Below is a small trained network, with its code and all its weights. Each question gives an input and a class and asks what happens when units are switched off, that is, made to give their printed mean instead of their output.

import numpy as np


def w(rows, s, z=0):
    codes = np.array(rows[::2]) - 128.0
    scale = np.full(codes.shape[1], s)
    scale[-1] = z or s
    return codes * scale


def f(y):
    return np.maximum(y, 0)


def log_softmax(a):
    a = a - a.max(-1, keepdims=True)
    return a - np.log(np.exp(a).sum(-1, keepdims=True))


def net(x, mask):
    res = np.array(x, float).reshape(1, 8) / 4 @ E
    y = f(res @ A[0][:, :-1].T + A[0][:, -1])
    res = res + np.where(mask, y, B[0][:, -1]) @ B[0][:, :-1]
    return log_softmax(res[-1] @ U[:, :-1].T + U[:, -1])


A, B = {}, {}
E = w([
[125,122,127,128,125,126],'x0',
[97,170,247,68,107,126],'x1',
[128,138,122,119,137,138],'x2',
[206,121,117,73,95,141],'x3',
[127,129,128,126,130,130],'x4',
[74,117,103,132,68,189],'x5',
[128,122,132,136,122,121],'x6',
[148,19,165,112,163,199],'x7',
],0.012)
A[0] = w([
[67,114,105,145,56,203,142],'n0',
[44,117,114,170,172,115,213],'n1',
[137,73,145,107,161,154,175],'n2',
[167,119,151,107,223,44,30],'n3',
[121,178,91,128,64,109,107],'n4',
[151,107,37,169,168,128,85],'n5',
[137,182,108,118,101,62,26],'n6',
[172,128,100,129,115,130,79],'n7',
[121,164,125,155,130,98,131],'n8',
[189,122,91,105,103,140,209],'n9',
[110,140,127,131,83,173,3],'n10',
[204,137,138,99,8,120,220],'n11',
[102,162,230,71,127,120,44],'n12',
],0.014,0.0051)
B[0] = w([
[114,105,86,87,158,46,254],'n0',
[68,214,150,184,149,173,238],'n1',
[137,115,176,141,207,142,214],'n2',
[27,101,76,49,111,54,201],'n3',
[164,30,129,138,180,122,227],'n4',
[121,91,181,126,12,171,245],'n5',
[156,36,172,163,166,143,212],'n6',
[145,183,143,161,98,174,166],'n7',
[157,102,157,132,155,101,191],'n8',
[113,203,157,136,155,100,219],'n9',
[97,80,60,88,94,97,158],'n10',
[71,190,141,175,148,114,255],'n11',
[155,104,123,160,47,195,245],'n12',
],0.011)
U = w([
[131,122,166,153,26,158,93],'0',
[63,123,107,67,137,45,131],'1',
[171,79,177,177,249,139,81],'2',
[117,172,151,149,152,120,251],'3',
[85,251,173,187,174,121,83],'4',
],0.012,0.015)

Each question gives the input, the list of numbers given to net, and the class t.
The units are the neurons (one row each of A and B). Each row of codes is followed by its name. A weight is (code - 128) times the scale printed after its matrix; where a second scale follows, it is the last column's (A, B and U).
mask holds one flag per neuron, in row order. A switched-off neuron (its flag False) gives its mean, the last column of its row in B, instead of its output. The means were averaged over made-up inputs and are rounded, as every weight is.
A unit's drop is (log p(t) with every unit on - log p(t) with that unit switched off) / (log p(t) with every unit on - log p(t) with every unit switched off).
The circuit of an input: a set's keep is (log p(t) with only the set's units on - log p(t) with every unit switched off) / (log p(t) with every unit on - log p(t) with every unit switched off). Starting from the 12 units with the biggest drops (on a tie, the unit counted first), units are removed one at a time, each time the one whose removal leaves the highest keep (on an exact tie, the one counted first), for as long as the keep stays at least 0.8.
circuit, biggest first: the units of the circuit, biggest drop first
most important unit: the unit with the biggest drop
top k neurons: the k neurons with the biggest drops, biggest first
drop when u is switched off: that unit's drop, to one decimal
input [3,7,5,-6,7,-2,-2,4], class 0: circuit, biggest first	[n12]
input [1,2,8,3,2,3,4,-6], class 2: top 2 neurons	[n4 n6]
input [0,6,8,-4,-1,6,2,-7], class 2: top 3 neurons	[n4 n5 n6]
input [-3,-1,-5,7,6,-5,0,5], class 4: circuit, biggest first	[n9 n4 n11]
input [4,-5,-3,5,8,-4,4,2], class 0: top 4 neurons	[n5 n1 n0 n7]
input [8,-6,-7,8,8,-2,2,7], class 3: circuit, biggest first	[n9 n4]
input [-2,5,-5,6,-7,5,0,-7], class 2: circuit, biggest first	[n4 n6]
input [-4,4,2,4,1,0,-3,-5], class 2: top 4 neurons	[n6 n4 n5 n1]
input [-3,6,-4,7,-7,-7,5,7], class 1: top 4 neurons	[n3 n1 n5 n6]
input [-4,-2,-5,-3,-7,5,2,-6], class 2: top 3 neurons	[n4 n3 n6]
input [3,-5,7,4,-4,-7,7,2], class 1: top 2 neurons	[n3 n12]
input [-4,-2,4,8,1,2,8,7], class 4: circuit, biggest first	[n9 n11]
input [1,-3,-2,-3,-6,7,-3,-6], class 1: top 2 neurons	[n0 n2]
input [5,1,0,-3,1,-7,-7,-8], class 2: circuit, biggest first	[n6]
input [6,1,2,-8,5,5,-8,6], class 4: top 2 neurons	[n1 n4]
input [1,-1,2,4,-6,-7,-5,-1], class 1: top 2 neurons	[n3 n1]
input [4,6,-2,4,6,-2,5,-3], class 0: top 2 neurons	[n12 n1]
input [0,-4,3,-3,8,7,-8,1], class 1: top 2 neurons	[n0 n12]
input [2,0,-3,-8,-1,3,8,6], class 4: top 3 neurons	[n1 n4 n6]
input [1,-3,1,6,-2,5,-4,-2], class 4: top 4 neurons	[n11 n9 n3 n7]
input [-6,-3,5,-7,5,-2,1,3], class 4: most important unit	n1
input [-3,-2,-5,-2,7,1,-5,-4], class 2: drop when n11 is switched off	0.2
input [-8,-8,-8,3,-2,-5,4,-5], class 0: drop when n5 is switched off	1.4
input [0,-2,0,8,1,-1,-3,-3], class 4: drop when n9 is switched off	0.1
input [6,-6,0,5,-7,3,7,5], class 0: drop when n4 is switched off	0.4
